Below is a small trained network, with its code and all its weights. Each question gives an input and a class and asks what happens when units are switched off, that is, made to give their printed mean instead of their output.

import numpy as np


def w(rows, s, z=0):
    codes = np.array(rows[::2]) - 128.0
    scale = np.full(codes.shape[1], s)
    scale[-1] = z or s
    return codes * scale


def f(y):
    return y / 2 * (1 + np.tanh(0.7978845608 * (y + 0.044715 * y**3)))


def log_softmax(a):
    a = a - a.max(-1, keepdims=True)
    return a - np.log(np.exp(a).sum(-1, keepdims=True))


def net(x, mask):
    res = np.array(x, float).reshape(1, 5) / 4 @ E
    y = f(res @ A[0][:, :-1].T + A[0][:, -1])
    res = res + np.where(mask, y, B[0][:, -1]) @ B[0][:, :-1]
    return log_softmax(res[-1] @ U[:, :-1].T + U[:, -1])


A, B = {}, {}
E = w([
[125,128,132],'x0',
[128,130,128],'x1',
[43,106,104],'x2',
[95,97,254],'x3',
[133,110,135],'x4',
],0.0085)
A[0] = w([
[85,62,98,55],'N0',
[208,130,130,38],'N1',
[149,124,71,94],'N2',
[36,141,109,35],'N3',
[82,162,196,64],'N4',
[135,101,112,98],'N5',
[125,148,158,3],'N6',
[67,179,214,65],'N7',
[155,87,49,63],'N8',
[92,104,90,39],'N9',
[135,158,62,89],'N10',
[119,159,140,167],'N11',
[106,179,149,10],'N12',
[160,147,101,236],'N13',
[207,94,129,121],'N14',
[165,183,150,37],'N15',
[137,109,87,48],'N16',
[6,116,105,79],'N17',
[123,169,89,54],'N18',
],0.014,0.0072)
B[0] = w([
[144,220,235,135],'N0',
[184,220,241,142],'N1',
[162,36,125,172],'N2',
[134,191,193,153],'N3',
[208,10,101,183],'N4',
[158,144,32,115],'N5',
[227,169,189,105],'N6',
[199,26,58,214],'N7',
[183,32,234,179],'N8',
[201,194,248,123],'N9',
[147,42,181,190],'N10',
[58,128,70,161],'N11',
[208,118,218,100],'N12',
[41,89,129,254],'N13',
[67,238,188,172],'N14',
[172,204,167,119],'N15',
[241,94,233,122],'N16',
[171,254,157,218],'N17',
[204,36,221,135],'N18',
],0.0085,0.0055)
U = w([
[106,151,105,247],'0',
[189,102,93,2],'1',
[175,252,134,157],'2',
[90,153,89,126],'3',
],0.013,0.0067)

Each question gives the input, the list of numbers given to net, and the class t.
The units are the neurons (one row each of A and B). Each row of codes is followed by its name. A weight is (code - 128) times the scale printed after its matrix; where a second scale follows, it is the last column's (A, B and U).
mask holds one flag per neuron, in row order. A switched-off neuron (its flag False) gives its mean, the last column of its row in B, instead of its output. The means were averaged over made-up inputs and are rounded, as every weight is.
A unit's drop is (log p(t) with every unit on - log p(t) with that unit switched off) / (log p(t) with every unit on - log p(t) with every unit switched off).
The circuit of an input: a set's keep is (log p(t) with only the set's units on - log p(t) with every unit switched off) / (log p(t) with every unit on - log p(t) with every unit switched off). Starting from the 12 units with the biggest drops (on a tie, the unit counted first), units are removed one at a time, each time the one whose removal leaves the highest keep (on an exact tie, the one counted first), for as long as the keep stays at least 0.8.
circuit, biggest first: the units of the circuit, biggest drop first
unit that matters most: the unit with the biggest drop
top k neurons: the k neurons with the biggest drops, biggest first
drop when u is switched off: that unit's drop, to one decimal
input [-3,8,-2,8,7], class 1: circuit, biggest first	N7; N4
input [3,-1,6,1,-7], class 2: circuit, biggest first	N17; N3
input [-2,-1,-1,7,3], class 1: unit that matters most	N7
input [3,3,5,4,-6], class 2: top 3 neurons	N17; N13; N3
input [1,8,-1,-8,0], class 1: circuit, biggest first	N8; N2
input [3,-1,4,2,2], class 2: circuit, biggest first	N17; N13
input [-2,2,3,7,1], class 1: circuit, biggest first	N7; N4
input [5,7,8,6,-5], class 2: top 2 neurons	N17; N3
input [-2,4,-1,5,-7], class 1: top 3 neurons	N7; N4; N14
input [4,0,1,8,-7], class 1: drop when N4 is switched off	0.2
input [1,-3,2,5,7], class 1: drop when N13 is switched off	0.3
input [-2,-2,6,7,7], class 1: drop when N7 is switched off	0.7
input [7,7,8,8,0], class 1: drop when N14 is switched off	0.1
